[-22  22  23  38  -2 -15 103  41   9  12]  <47>
[ -3 -33  42  63 -48  39  42   3 -47 104]  <115>
[ -13 -108   81  -13   20   20  -73  -64  -43   71]  <90>
gone <115>: [-47 -33  42  63   3  -3 104  39  42] | [-48]
gone <47>: [ 12 -22 103  41 -15  38  -2   9  22] | [23]
gone <115>: [-33 104  42  42  63   3  -3 -47 -48] | [39]
gone <47>: [ 22  41 103  12   9 -22 -15  -2  38] | [23]
gone <115>: [ -3 104  42  39   3 -33  63 -48  42] | [-47]

[-40 -23  11 -80  15 -15  -2   9  18  35 -49 -46 -33  -5 -12 -78 -28 -73
 -31   6  -5  36   5 -69  34 -19  31 -33 -34  -5 -66   0 -27  -7 -21 -25
 -84 -78 -17 -86  31   3   4 -49  30  -8  20 -79  11 -64 -86 -75   7 -16
   6   0  19 -11   5]  <192>
[-21 -45 -12 -25  30  -7  -1  -4   6 -36 -36 -34 -32 -23 -22 -24 -18 -15
 -28 -13  -6 -42  -9 -19  32 -16 -45 -12 -34  -8 -19 -13  18 -17  -8 -23
 -18 -24  10 -28 -17   8  -9 -28  46  -2  -7 -24 -28 -18  10 -15 -11 -24
   0   6  -1 -21   3]  <183>
[ 30  -4  49 -24  21   1  -8  29  31 -45 -17 -22  -3  39  21 -17   2 -15
   4  50 -35  11  50 -15  40  39 -43 -13  28  -3 -21  42  -6  47 -14 -42
 -15 -22  25 -53 -57  29  47  -1  29  27  51 -30 -69 -27 -45   9  48  41
 -12  -7  50  43 -10]  <9>
[ 12 -36  45  -5  17  -3 -63   2  26  -1 -33 -22 -19  31  16   0  -7  -3
  -7  44 -42  -2  42 -16  31  32 -11 -62  10 -16  -1  33 -29  40 -61 -34
 -11  -2 -29 -43 -14 -14  35 -12  21  -3  46 -26 -13  -1 -43 -18  42  30
 -58 -64  44  34 -58]  <126>
[-59 -31 -27  -9 -28 -13 -33 -10 -22  67 -17 -16 -17 -40 -21 -14 -27 -11
 -30 -31 -27  -3 -28 -23 -27 -41  49 -40 -42 -17  -6 -22 -21 -39 -37  19
 -23 -11 -40  -5  73 -25 -24 -31 -27 -22 -24 -23  79   3 -30 -47 -37 -47
 -26 -33 -31 -42 -30]  <186>
[  7  -7   7  -6   8 -25   6 -57  12  22 -31 -10 -34  18 -21  -6 -23 -22
 -20   4  31  20  -8  -7  23   1  28   2 -18  -9  -7 -23 -35   9  17 -28
 -16  -4 -57 -23  -9 -61 -23 -24  21 -60   8   5  -2  -9  -2 -48  10   2
  16  -4  12  -3  16]  <65>
[-59 -31 -27  -9 -28 -13 -33 -10 -22  67 -17 -16 -17 -40 -21 -14 -27 -11
 -30 -31 -27  -3 -28 -23 -27 -41  49 -40 -42 -17  -6 -22 -21 -39 -37  19
 -23 -11 -40  -5  73 -25 -24 -31  -3 -20  -6 -12  16  11  -2 -19  -9 -16
 -46 -49  -6 -11 -47]  <10>
[  7  -6  13  -2  16  15 -18   6  21   8   2   9   8   9  16  -1   8   4
   7  12 -33   5  14  -9  12  15   0 -21  10  11  -5  18 -10   8 -19   1
   3  -3  -6  -3 -11  -2  16  13  13   2  13 -12  -9  -5  -6   2   8   6
 -18 -19  11   8 -17]  <81>
[ 32  36  -6 -11  35  56 -17  -2  22  16  44  52  52   9  43  -9  51   6
  49  -3   1  20  -5 -23  -3  15  12 -26  39  52 -20   9  -2  -2 -21  53
   8 -12  -7  37 -13  -7 -18  50  10  -1  -8 -20 -10 -22  22  16  -2  15
 -18 -16  -3  14 -15]  <123>
[-50 -57  -5 -27 -30 -32  -4  61 -22 -56 -41 -59 -33 -37 -28 -27 -39 -24
 -42  -8 -34 -65  13 -17  -4 -19 -60 -12 -34 -51 -17  15   7 -12 -15 -34
 -33 -25  62 -52  -2  69  23 -37  -8  62  -1 -28 -15 -15 -36  14 -12 -25
  -7   1  -7 -20  -7]  <125>
gone <9>: [ -6 -17  39 -22 -15 -24  50  27  39  51  -3  48 -57  21  30  -1   1  29
   4  43  -3  47 -27 -17 -30   9  47  25  -7  21  50 -21  49  41   2  40
  28 -14  29 -13 -35 -42 -15  -4  11 -45 -45 -15  -8 -22 -69  29 -53  50
 -10  31 -12  42] | [-43]
gone <10>: [-27 -22  -3 -28  -6 -37 -40 -10 -17  67 -16 -23  11 -40 -27 -13 -21 -46
  -9 -11 -24 -41 -59  -6  -3 -33 -25 -30 -31 -42 -16 -31  49 -27  -5 -23
 -14 -49  -9 -28  -6 -12 -22 -11 -21  16 -27 -17 -47 -19 -11 -39 -40  -2
  19 -31 -17 -20] | [73]
gone <123>: [ 16  15  56  16  22   8 -23  -1  -5  36 -21  -7   6  44  52  37  49  -9
  -2 -15  -3 -20  52  -7  12  -3  -3 -22  35 -12 -10 -18  -2  -2  -2  51
  -8  10   1  14  -6 -11 -13  20  15  50  43 -16 -18  53 -26   9  52  32
   9  22 -20  39] | [-17]

